In the rows, 128 means zero.
Each row of numbers stands for one thing and depends on some of the facts below. Use the named rows to name the rest.

Facts:
Ψ 354 <- bakluki dosol dreven duklor felegre fibrol fladem flage flesunek flima flovusur fupa fuvis givon gofin greklanak gristun grutudok keri kevir klekli klono klopas kluplon madis mostin nasken pigru pivazor plasos plosi plufu plutrul pove raplo regrin ruskadi sibiklam sistis skagu skebrak skigak stekle stoski teplos tori tovon trafal trugol vekoskin vubre vuzem zegruk zenu zevil zizetri
Ψ 421 <- bidro bragek braklis brefe briflor briskos bruroflan duklo feze fligrol flolu gasto kovo legene metril miflifos monu nesum raskifli reskas skigrin
Ψ 178 <- bidron brastur flenen gregumel gropla grugeklun kabrus latol ledri liva lofek nedrok pavuk petral plidul ranin stusto tubre valum vevi
Ψ 429 <- biros bozu bruflugi debror destu drabur dreko driles drilim dutri fegran flafum fleklu fliklo flipli goplin grabas guku klidran klizotrul kluril ludrar medu natutor pakler pigron ploti puge rimak safal skesal stabrek tatrur trofal trubros trudigrel trusti truzuk veris zugutre
Ψ 219 <- bratritri bulur deplal drekloskun druman flogek fuskem gaskagun govos kabok kleflistak klinem kupli leti lurik mugrugo nukla pabril plapo rastar ribra riruk skiman skosteski sterefil stetril tedos tibeskir togir togru totrul trebos tredrik vigroskas vogro
Ψ 48 <- brinor dabin diflinos diges dorote drivepe gados gregel klaluk klidritis latrul liflokli melu mobu nator nusa pitras plabamon platal sanal skegri trolen truvovom zegrir
Ψ 32 <- flaklok gosil graste guplur ninum simida skoror sosal tragran trefu trulo zogrun
ε natutor <- biros
ε bruflugi <- biros tragran
ε truvovom <- biros ninum
ε mugrugo <- bozu debror miflifos
ε leti <- bozu
ε plufu <- bozu skiman
ε dorote <- brastur fladem
ε nesum <- brefe fupa riruk
ε nedrok <- briskos gregumel
ε mobu <- briskos gosil
ε kupli <- briskos felegre
ε drekloskun <- dabin tovon
ε vevi <- dabin zevil
ε skebrak <- debror pitras
ε bulur <- deplal felegre skosteski stoski
ε regrin <- deplal dosol pitras
ε flima <- deplal
ε zogrun <- dosol
ε platal <- dosol feze raplo zevil
ε pakler <- drilim klizotrul tori
ε nasken <- drilim nusa stabrek trugol
ε drabur <- drilim
ε bakluki <- druman graste
ε gristun <- duklor
ε ploti <- duklor zizetri
ε vuzem <- duklor
ε plabamon <- felegre
ε klidran <- feze
ε plasos <- feze fupa
ε destu <- fladem zenu
ε fuvis <- fladem puge zegrir
ε skesal <- flenen klizotrul madis
ε nukla <- flenen fliklo gasto
ε driles <- fliklo
ε tatrur <- fliklo
ε lofek <- flogek lurik
ε grutudok <- flogek
ε vekoskin <- flolu
ε gropla <- flolu
ε duklo <- flolu simida
ε trusti <- fupa
ε skigak <- fuskem klizotrul melu nator
ε raskifli <- fuskem pivazor
ε truzuk <- fuskem latol
ε klinem <- gaskagun riruk
ε dreko <- gaskagun skosteski stoski trafal
ε bidro <- gasto pabril
ε bratritri <- gosil ruskadi
ε tredrik <- gosil
ε kabok <- gosil tori
ε dutri <- gosil zegruk
ε togru <- gregumel
ε klidritis <- keri pivazor zegrir
ε togir <- klaluk
ε plapo <- klaluk
ε valum <- kleflistak
ε vigroskas <- kleflistak ruskadi zenu
ε bidron <- kleflistak
ε trolen <- klizotrul vubre
ε fleklu <- latol puge
ε dreven <- latol trulo
ε ranin <- latrul
ε flesunek <- latrul
ε stetril <- ledri simida
ε kevir <- ledri
ε rimak <- legene
ε grabas <- lurik
ε monu <- lurik pavuk trubros
ε pigru <- lurik
ε briflor <- melu
ε totrul <- miflifos
ε skoror <- miflifos trafal
ε klono <- ninum skiman
ε metril <- ninum trafal
ε govos <- pabril
ε teplos <- pabril
ε skegri <- petral stoski
ε trudigrel <- petral simida
ε braklis <- plosi
ε sistis <- raplo zizetri
ε ribra <- raplo skosteski
ε klekli <- riruk tubre
ε greklanak <- safal
ε sosal <- simida
ε pove <- simida
ε trofal <- skiman
ε brinor <- skosteski
ε diges <- stoski
ε plutrul <- stoski
ε kluplon <- stusto
ε sterefil <- stusto
ε trebos <- stusto
ε grugeklun <- tedos
ε flage <- tedos
ε sanal <- tori
ε klopas <- trafal
ε vogro <- trafal trubros
ε guku <- trafal
ε stekle <- tragran
ε flafum <- trulo
ε goplin <- trulo
ε givon <- veris zizetri
ε rastar <- zegrir
ε fegran <- zegruk
ε plidul <- zegruk
ε flovusur <- zegruk
ε gados <- zenu
ε guplur <- zenu
ε reskas <- zizetri
ε trefu <- zugutre
{bakluki bratritri brinor drabur drekloskun dreko dreven drilim flaklok fupa fuskem govos grabas graste klidritis legene madis metril mugrugo pigron pitras ranin sanal sistis skagu skebrak skoror togru trefu trofal veris} Δ 218
{bidro bozu braklis brastur briskos bulur deplal destu drivepe druman flafum flesunek flolu flovusur gados kleflistak klekli klinem klopas kluril ledri lurik nasken pigru pivazor plidul raplo ribra safal tatrur teplos tibeskir trebos tredrik trolen trubros trusti truvovom zegrir zegruk} Δ 175
{bidron brefe briflor debror dosol driles duklo fladem fleklu fuvis gaskagun givon greklanak gropla klono kluplon latrul medu melu miflifos mostin nesum pabril petral plabamon plufu plutrul reskas rimak simida sterefil stoski trafal valum vigroskas} Δ 21
{biros bragek bruroflan diflinos duklor dutri gasto gristun grugeklun grutudok guku kabok kabrus keri klidran klizotrul kovo leti liva ludrar monu nator ninum nukla nusa plapo plosi pove raskifli rastar riruk ruskadi skegri skosteski stabrek stetril tovon tragran trudigrel trugol tubre vekoskin vogro zizetri zugutre} Δ 452
{bruflugi dabin diges dorote fegran felegre feze fibrol flage flenen fligrol fliklo flima flipli flogek gofin goplin gosil gregel gregumel guplur kevir klaluk kupli latol liflokli lofek mobu natutor nedrok pakler pavuk plasos platal ploti puge regrin sibiklam skesal skigak skigrin skiman sosal stekle stusto tedos togir tori totrul trulo truzuk vevi vubre vuzem zenu zevil zogrun} Δ 253

Some things and their rows:
fliklo: [148 175 177  92 126 137 172 103 176 124  90 128 147 151 133 131 143  94
 130 150 100 145 135 169  75 125 172 106 108 173 123 150 191 119 115 171
 188]
trulo: [129 158 140 133 138 158 158  85 162 127  75 151 123 165 157 108 112  87
 110 164  76 156 105 143  70 165 199 114 110 151 100 120 205 126 169 165
 173]
gaskagun: [131 165 128 183 130 108 119 129 128 132 122 136 119 131 125 173  95 117
 127 114 165 147 122 180 139 137 100 154 144 134 128 124 108 101 114 135
 117]
flogek: [109 161 150 125 136 173 186  95 141 111  65 163 121 145 126 155 105  88
 121 146 115 136 151 194  92 142 159 163 132 158 111 135 159 106 127 157
 181]
briskos: [150 156 135 145 105 115  93 154 100 151  94  77 110  98 170 142 119 119
 114  94 133 173 104 100 100 159 177 152 114 131 132 161 115 131  54 114
 119]
zizetri: [113 135 117 156 145  61  38 146  98 152 208  96 142 133 170 147 112 139
 165 113 152 139  85 108 151 172  77 123 146 136 176 111 143 159  89 127
  60]
simida: [132 185 118 182 133  84 105 136 149 158 136 110 103 139 143 156 130 117
 111 149 135 163 104 119 101 156 132 115 114 135 119 105 132 136 147 140
 109]
drabur: [189 126 154 122 135 121 181 151 175 163 141 137 160 146 111 140 141 118
 108 133 161 113 145 131 125  62 122  56 127 132  72 108 114 138 182 121
 140]
plutrul: [139 133  92 133 145 123  93 116 142 120 150 133  95 112 115 145 121 124
 121 152 154 109 123 120 144 126  93 129 117 133 118 147  82 119 137 112
 116]
skigak: [135  92 127  69 133 197 168  74 169  94 103 148 150 123 126  96 176 107
 120 154  94 106 144 130  97 107 161  79 104 151 104 161 163 133 155 134
 191]
skagu: [159 128 139 130 172 129 135 125 185 148 152 153 130 140 113 144 116 124
 122 153 140  99 127 130 138  94  99  80 128 146  74  91 129 130 196 132
 129]
vekoskin: [ 91  97 112 132 137  97  75 138  92 135 212  97 138 127 132 131 152 158
 150 129 166 114 120  72 151 142  83 126 125 108 177 110 102 153 114 100
  81]
flima: [154 125  94  81 150 183 117  87 156  96  85 172 103 126 114 131 104  85
 117 162 100 119 138 159  84 145 134 117 126 163 102 207 135 123 129 127
 158]
plufu: [113 121 105 122 150 135 128 121 139 113 159 136  87 116 105 130 143 137
 134 160 161  88 147 104 138 130 107 142 119 130 120 116  87 109 156  99
 123]
vuzem: [151 115 110  77 143 168 128  75 177  94  92 174 127 130 118 104 125  99
 124 153  85 109 129 151  96 140 132 102 125 155 114 192 164 119 147 143
 162]
sterefil: [118 115 122 160 115 131 153 123 134 121 126 149 141 132 120 142 143 135
 126 109 145 119 127 157 153 107  98 126 137 109 143 113 110 116 134 140
 129]
gados: [ 53  73  87 150 120 175 118 111  76 107 112 126 137  96 179 115 125 148
 139  74 130 129 111 118 135 135 149 138 110 116 128 121 121 120  92 121
 125]

Rows to name:
No name comes twice in this set of rows, the named rows included.
[131  70 111 176 108 169 144 123 108 124 110 150 146 111 136 133 133 132
 106  87 158 119 125 116 167  99 123 126 134  94  97 109  89 135 135 119
 136] -> vigroskas
[161 173 200  40  95 116 166 153 171 131  83 113 151 144 104 101 140 113
 125 151  58 166 166 167 123  96 206 117 126 164  95 160 184 122  92 168
 190] -> flenen
[173 101 132 170 138 148 173 138 157 151 111 173 143 146 114 165  98 107
  98 120 176 119 145 160 146  70 104  90 161 117  74 115  95 137 178 124
 120] -> togru
[169 116 113 118 182 122 131 125 182 143 147 167 106 136  87 138 104 113
 123 170 152  87 150 136 137  92  78  98 129 134  89 121  98 124 205 112
 116] -> skebrak
[147 138 119 160 194 119 144 134 173 153 132 170 130 148 116 177  46 114
 139 135 170 129 137 192 140 103  87 104 137 158  72 109 108 104 165 161
  99] -> pitras
[119 163 151 161 117 115 152 128 148 142 143 113 155 143 145 165 148 136
 141 104 150 144 118 178 130 111 115 117 131 143 144  92 147 110 110 164
 131] -> pabril
[165 137  79 127 124 147 128  91 148 119  59 176 100 142  96 114 114  87
  95 183  81 142 127 143  67 147 148 105 124 139 123 205 157 135 173 133
 157] -> zogrun
[132 148 160 118  98  32  59 201  96 153 182  84 136 122 103 122  99 171
 143 119 102 157 139  89 198 137 114 173 160 103 154 115 116 155  81 106
  80] -> tubre
[ 94 158 163 167 145  79 101 169  67 156 191  78 116 136 154 149 122 145
 150 128 171 138 123  88 156 166 121 180 139 117 170  74 109 143 104 110
  85] -> biros
[ 89 122 125 167 101 152 110 113  84 126  97 104 140 111 200 157 120 126
 131  73 144 157  95 138 134 157 162 172 128 118 121 119 150 123  64 132
 126] -> kleflistak
[187 142 145 129 166 118 187 158 163 154 122 148  79 148  67 116 106 120
 100 161 147  98 155 120 138 100 115 135 140 116 101 110  71 105 217 108
 122] -> metril
[ 92  90 139 158  79  95 150 162  73 128 188 106 185 137 121 135 199 170
 145 100 180 117 127 113 150  96  83  95 126  96 223 100 108 151  94 113
 100] -> nukla
[175 102 114 165 143 127 160 128 171 143 121 189 153 153  82 136 105 118
 116 128 145 105 136 186 153  73  66  91 149 111 106 128 117 126 199 141
 118] -> drekloskun

Now the same things, written a new way:
Named rows:
stusto: [136 155 115 161  63 145 142 103 147 123  93 107 123 189 109  98 148 129
 119 122 132 158 141 123 161 145]
vogro: [ 95 124 142 179 135 164 119 116 153 134 137 143 118 147 157 155 125 132
  88  98 126 130 111  99 170 150]
skiman: [143 156 113 166  89 161 128 111 148 120 101 124 117 192 108  77 172 127
 102 120 131 170 125 112 156 148]
klinem: [145 131 127 186  92 157 123 118 162 116 132 123 112 174 151 148 160 147
  88 111 111 136 109  98 166 155]
graste: [135 138 133 171  72 207 117 121 162 190  90  89 121 160 118 150 174 115
 123  92 134 156 135 111 165 148]
duklor: [ 99 153 141 172 181 183 125 123 137 106 127 107 125 146 156 168 136 136
 108 108 127 163 125 124 171 143]
zenu: [145 177 116 172 114 172 144 112 149  96  88  90 133 187 121 107 177 129
 103 152 121 160 123 126 156 143]
gristun: [ 97 141 139 179 161 152 130 118 149 106 139 120 130 144 164 185 124 136
  85 119 124 132 111 116 141 149]
stekle: [131 162 115 191 120 148 135 114 161  89 121 122 128 189 128 132 170 128
  53 151 117 147 107 118  97 148]
gofin: [131 165 112 170 121 122 145 110 155  92 132 114 126 186 141 118 162 125
  77 144 127 150 109 133  81 149]
klono: [135 147 120 173 118 148 135 122 154 107 156  94 107 163 169 157 155 128
  95 122 118 151 115 139  65 149]
plasos: [138 159 108 184 126 142 136 112 157  85 127 123 121 188 130 132 172 131
  53 140 121 150 106 128  77 149]
sibiklam: [134 165 117 186 113 142 139 115 157  96 118 113 130 185 137 128 167 129
  69 156 121 141 107 122  98 147]
debror: [136 147 130 185 101 203 119 122 150 122 104  73 115 173 114 181 175 140
 105 111 112 163 136 119 144 148]
medu: [124 136 127 189  88 169 129 120 162 124 139  91 121 161 124 179 164 138
  96 115 114 139 121 123  91 155]
flafum: [123 139 129 187 106 159 131 116 164 101 141 104 124 173 128 194 158 151
 101 114 111 138 118 116 130 158]
klizotrul: [ 40 156 144 179 147 140 143 131 140 100 140 101 101 133  99 169 134 134
 155  93 153 180 142 118 162 144]

Name these rows:
No name comes twice in this set of rows, the named rows included.
[149 174 111 178 141 154 117 112 137  80 111 119 122 200 109 126 185 141
  68 121 123 185 120 133 104 137] -> zevil
[129 167 115 175  92 141 139 113 151 108  96 101 126 186  90 131 176 136
 115 127 135 165 139 127 140 145] -> fliklo
[156 173 116 170 110 160 134 114 142  92  85  98 129 191 129 121 180 135
  92 139 124 160 124 127 147 139] -> felegre
[146 164 128 167 128 161 136 118 145  88 127  90 116 174 163 149 162 140
 128 121 121 166 126 131 171 147] -> zegruk
[ 97 142 141 176 160 177 124 122 137 115 132 127  98 152 151 145 122 122
 101  95 135 174 131 110 187 143] -> gasto

